How the states are linked:
π: NZ->JG, FG->TJ, RJ->GG, QP->QZ, HT->CC, FJ->CF, FZ->QJ, JB->FP, FP->CF, TC->JG, RP->RQ, QL->QM, DJ->LQ, QJ->ZD, MG->SM, MH->FL, SZ->LH, SC->SZ, DZ->SN, BZ->FR, ZH->GM, SR->CF, FC->CC, DH->CL, GG->GS, FT->HL, HR->DH, ZN->BL, CJ->PP, LC->ZR, DT->HJ, TH->QP, ZS->FC, FS->DN, SD->PF, BQ->ZD, RQ->NJ, GZ->BL, CG->FT, TZ->PM, JH->MH, DP->FG, DQ->TR, TT->SR, RG->SD, HB->JB, PH->GM, JD->PM, QM->TH, SM->BZ, ZR->FS, GB->TJ, HL->ZS, FL->LC, LD->RG, NJ->FJ, NB->CG, BL->NL, TJ->PP, DN->HR, RH->MZ, CC->TC, LH->TJ, GT->FP, GS->GB, PM->JH, TG->FG, QZ->DD, ZD->JF, LQ->FJ, JF->HB, GM->FZ, SN->TT, HG->JM, CF->NB, FR->RJ, PF->HG, DS->FC, TR->LQ, NL->SC, HJ->LD, TD->BQ, JG->TZ, JM->RP, DD->NZ, MZ->MG, PP->DT, CL->DQ
ρ: NZ->LH, FG->DN, RJ->SM, QP->ZN, HT->SC, FJ->RP, FZ->RQ, JB->ZD, FP->JF, TC->DS, RP->PF, QL->FT, DJ->DQ, QJ->NJ, MG->JD, MH->TZ, SZ->BL, SC->PM, DZ->TR, BZ->MZ, ZH->DD, SR->PF, FC->BQ, DH->GS, GG->BZ, FT->CF, HR->ZR, ZN->ZH, CJ->SN, LC->JH, DT->FR, TH->GT, ZS->QP, FS->LH, SD->HJ, BQ->TZ, RQ->HG, GZ->MH, CG->FP, TZ->PH, JH->JG, DP->FS, DQ->TJ, TT->DJ, RG->DT, HB->HB, PH->NZ, JD->DQ, QM->HL, SM->RH, ZR->DN, GB->RJ, HL->NB, FL->PM, LD->BZ, NJ->JM, NB->ZS, BL->FL, TJ->DJ, DN->DJ, RH->DP, CC->HT, LH->TC, GT->CG, GS->FR, PM->LH, TG->SC, QZ->NB, ZD->FJ, LQ->CL, JF->LD, GM->TH, SN->LQ, HG->RG, CF->HB, FR->MG, PF->LD, DS->TD, TR->DH, NL->TZ, HJ->CJ, TD->ZS, JG->QZ, JM->SD, DD->CC, MZ->FG, PP->TT, CL->GB

In the rows, zero is written as 24.

The rows follow the links: the fewer symbols apart two states are, the more alike their rows tend to be.

Row, then state:
[ 18  31  29  15   7   4  19  17  21  36  20  24  22  28  31  19  28  23  22  24  19  31  14  25  11  15  23  24  31  25  27  30  27  27  20  31  22  27  25  11  25  26  10  26  23  24  22  19  34  30  21  24  12  25]: GM
[ 21  20  22  13   8   6  20  17  14  33  17  27  22  27  27  28  25  17  29  21  26  27  19  22  26  19  24  25  32  29  30  27  29  23  23  25  25  29  19   3  22  26  11  30  20  27  24  31  33  25  20  19  16  15]: DD
[ 26  28  18  28  32  19  29  26  30  32  21  14  36  38  17  29  24  24  34  29  26  18  25  33  22  29  16  31  24  21  23  14  28  34  21  17  25  26  28  35  14  23  29  30  27  20  16  17  24  26   6  36  32  22]: SM
[ 26  33  23  25  37  15  31  23  28  29  23  14  33  40  16  28  24  20  31  32  28  13  26  33  20  30  22  26  20  19  21  15  26  31  20  18  27  24  26  37  18  21  31  29  17  21  13  21  24  26  10  35  35  26]: GG
[ 20  17  30  26  25  19  16  44  23  20  27  19  15   9  27  20  26  24  15  31  34  38  31  26  14  22  25  28  19  28  17  31  14  10  28  28  26  22  34  18  33  26  34  21  27  21  25  15  23  18  23  28  20  25]: FT
[ 18  20  32  21  20  12  17  38  21  21  26  15  13  10  23  18  29  22  20  28  33  35  24  24  12  22  25  28  26  30  21  32  16   8  26  27  29  24  32  15  37  27  30  21  29  22  23  13  26  22  19  31  20  23]: QM
[ 25  26  25  25  33  33  22  20  25   8  19  24  29  36  11  29  22  20  26  13  18  15  24  26  28  24  20  33  27  25  32  24  20  32  31  27  20  23  29  22  36  21  19  17  21  25  25  24  20  34  47  24  32  31]: DJ
[ 31  26  37  19  29  27  20  16  30  17  21  22  23  17  25   3  26  35  21  21  20  22  22  23  26  21  20  12  19  28  14  30  35  33  23  20  20  22  18  37  20  28  34  19  25  29  25  13  30  28  19  17  17  30]: HG
[ 17  26  27  14   8   5  19  15  17  37  20  24  21  29  30  25  27  21  26  24  21  29  14  23  18  17  24  26  34  24  28  28  27  26  20  29  23  28  23   5  21  24   9  28  24  27  23  24  32  28  22  26  12  21]: ZH
[ 27  20  16  29  24  27  24  29  33  32  21  17  42  33  17  27  25  29  35  19  18  25  25  30  21  31  10  34  27  28  31  15  28  34  23  19  21  28  31  32  19  25  25  29  37  20  21  18  22  26   8  33  28  18]: RH
[ 29  20  35  20  33  31  19  20  30  14  20  22  21  16  24   6  23  37  22  22  23  25  25  25  31  20  19  14  21  26  10  28  34  34  23  18  16  20  21  33  19  28  37  20  23  31  27  15  27  24  21  20  18  30]: PF
[ 26  15  29  21  38  29  20  18  24  15  19  16  20  29  17  21  19  31  30  23  31  18  28  29  42  21  15  21  31  18  10  22  33  35  20  13  17  21  25  23  16  24  36  25  21  35  24  16  26  26  22  32  28  28]: DT
[ 20  18  22  33  22  26  19  45  27  26  22  32  22  21  38  31  24  31   9  34  26  38  34  28  19  23  26  28  17  18  15  25  22  24  28  34  20  23  36  18  16  20  26  25  26  24  25  20  22  14  29  24  15  30]: FP
[ 19  16  27  29  20  19  17  44  23  24  24  23  16  13  33  25  24  26  13  34  33  40  31  26  13  24  27  29  19  24  18  27  17  14  27  31  25  24  36  15  27  24  30  23  29  21  26  17  23  16  25  28  18  25]: CG
[ 22  28  17  25  16  36  34  16  22  31  42  24  18  20  29  34  19  21  26  27  21  21  18  13  30  25  31  18  30  13  30  17  15  14  18  23  27  23  14  29  22  18  18  25  34  22  27  35  12  18  22  29  27  19]: PM
[ 24  36  33  18  15  11  21  17  27  32  19  28  28  26  32  10  31  30  18  25  13  27  15  24   8  18  25  17  20  29  27  31  29  32  23  34  21  26  21  29  23  26  15  23  21  24  20  17  35  28  21  15  12  30]: FZ
[ 23  23  29  22  35  27  19  17  20   8  17  25  18  34  15  29  19  19  24  19  26  17  25  26  37  18  22  28  29  19  20  24  24  30  26  23  16  22  27  14  30  23  24  18  13  32  26  23  25  31  48  26  32  34]: SN
[ 22  18  12  24  12  34  29  16  18  34  33  30  23  21  29  37  20  23  31  20  21  24  19  14  39  25  25  23  35  19  30  19  23  21  19  19  25  27  15  16  17  22  14  31  32  24  29  39  17  18  21  23  23  14]: SC

Each walk starts at a row. The symbols on each line, taken left to right, move it on to the next state.
Answer with the state's row; about right is enough.
[ 28  16  35  19  33  33  18  17  28  15  20  18  19  17  22   7  23  35  24  21  26  23  25  25  35  19  18  13  23  25  10  28  35  32  22  16  16  21  22  31  18  29  38  19  25  32  27  15  28  25  21  21  18  28]
π ρ ρ ρ π ρ ρ π π	[ 24  34  29  25  37  24  24  19  22  11  19  28  25  36  16  27  22  17  21  19  20  13  24  27  24  22  26  28  21  22  26  24  19  29  28  29  21  20  28  25  33  22  20  18  10  27  22  25  25  34  46  22  32  35]
π π π ρ π ρ π π	[ 23  20  20  33  24  31  22  39  29  27  20  34  25  26  40  29  21  33   9  33  24  33  35  29  24  25  24  24  15  18  14  23  27  32  24  30  20  24  30  24   9  20  26  28  22  25  25  24  23  14  31  19  17  30]
[ 16  23  32  18  13   6  16  32  19  31  23  18  17  18  28  20  29  23  20  27  29  36  21  24  10  18  23  28  28  27  24  32  19  15  23  31  26  27  33   8  30  27  21  25  28  25  23  13  31  25  20  29  15  23]
ρ ρ ρ ρ ρ ρ π ρ	[ 26  29  18  27  32  21  31  23  30  32  22  14  34  39  17  29  23  23  34  28  25  15  25  32  24  31  15  29  24  19  25  13  27  34  20  17  26  26  28  33  15  22  28  32  27  21  16  21  21  26   8  38  33  22]
ρ ρ ρ π ρ ρ π π	[ 28  34  31  27  28  25  22  26  30  21  19  34  27  25  33  11  27  30  11  27  17  25  26  26  13  21  29  16   9  27  19  31  26  32  27  35  21  22  24  35  22  25  23  18  15  24  23  19  29  24  34  10  16  36]
[ 17  30  23  23  12  30  29  13  21  32  42  21  14  18  32  32  21  25  24  30  21  23  16  16  29  21  31  17  33   9  24  19  16  13  16  25  27  23  17  23  22  17  18  25  35  24  26  32  15  18  22  31  22  22]
π π ρ π ρ π ρ ρ	[ 20  21  20  16   6  11  22  14  13  36  24  29  23  27  28  31  25  19  29  19  21  26  15  19  27  19  26  25  36  25  34  26  28  22  20  25  24  28  17   5  21  24   7  30  23  24  26  32  30  26  22  21  18  16]
ρ π ρ π π ρ	[ 29  30  36  21  27  28  21  18  29  20  20  25  26  17  27   1  27  35  17  22  17  25  21  24  18  20  23  12  15  30  16  32  32  31  24  26  21  22  19  39  22  28  30  18  21  27  25  14  31  27  22  12  16  32]
[ 25  14  28  22  37  30  17  17  22  11  16  21  19  32  15  28  18  25  28  18  28  19  28  28  44  19  16  27  33  20  15  22  30  34  23  16  16  22  28  13  24  22  28  21  20  33  27  21  23  29  39  30  27  30]
π π π π ρ π	[ 27  13  32  21  36  32  19  18  26  13  19  18  18  24  19  18  19  33  26  21  31  24  29  27  43  20  14  19  30  19   8  25  33  33  21  14  15  22  25  21  17  26  36  23  23  35  27  18  24  25  27  29  22  27]
π ρ π ρ π π	[ 26  26  21  27  36  20  30  24  31  31  20  14  33  38  17  26  23  26  33  30  27  18  28  33  24  30  17  26  24  20  20  15  30  34  19  15  24  27  28  34  13  23  33  31  25  22  16  18  22  25   8  35  31  23]
[ 24  38  24  28  36  24  29  21  26  15  24  23  29  38  13  26  26  15  26  20  19  10  22  29  16  28  26  29  18  25  32  20  17  25  28  28  25  21  26  36  36  21  22  17  14  21  19  24  21  33  36  27  39  30]
π ρ ρ π π	[ 25  36  24  26  39  15  32  22  28  24  23  16  30  40  14  27  23  16  30  30  27  12  24  33  19  29  24  26  19  19  24  17  22  27  22  21  27  24  26  38  23  21  28  24  13  20  14  22  24  29  18  34  39  29]
ρ π ρ π ρ π ρ	[ 22  37  16  29  31  27  35  17  26  27  30  18  29  39  15  36  20  17  31  26  22  10  21  28  26  30  26  26  26  12  28  12  18  27  18  21  27  23  24  34  22  19  20  27  24  20  19  29  17  27  23  36  38  25]
[ 28  15  29  26  35  32  20  24  30  19  19  21  23  24  25  18  19  37  24  26  28  25  32  29  37  22  16  17  23  19   6  23  35  36  20  15  17  23  27  29   9  24  38  25  24  30  25  16  25  21  19  27  21  28]
ρ ρ ρ ρ ρ ρ π	[ 24  35  28  24  36  22  27  18  23  11  20  25  25  38  14  29  24  14  23  21  22  12  23  27  22  24  26  26  20  21  27  24  18  28  28  29  24  21  28  26  36  21  18  18  10  25  20  27  23  33  46  24  35  34]
π ρ ρ π ρ π π π	[ 21  17  25  33  24  27  17  44  28  22  22  31  20  18  36  26  22  31   7  33  29  37  36  29  18  24  26  25  15  22  14  27  21  24  28  32  20  21  36  19  21  22  30  23  25  23  25  20  22  15  31  20  15  30]
[ 25  37  25  25  40  17  32  20  27  22  22  18  30  42  12  30  23  15  29  29  25  11  25  32  20  29  25  27  20  19  27  16  21  28  22  23  27  23  26  34  27  21  24  24  12  23  16  22  22  30  25  32  39  30]
ρ π ρ π π	[ 25  33  21  26  36  15  31  22  28  29  23  15  31  40  15  29  25  20  31  31  28  14  25  33  20  30  22  26  22  18  22  15  26  30  20  18  27  24  27  35  18  22  28  28  18  22  14  20  25  27  10  35  36  26]
π π ρ π ρ ρ ρ	[ 27  19  15  30  19  36  22  28  30  26  22  21  40  26  17  26  25  30  34  15  13  25  23  24  22  29  10  36  28  34  38  18  25  32  27  23  22  30  29  29  25  26  21  26  42  19  26  19  21  29  18  29  26  16]
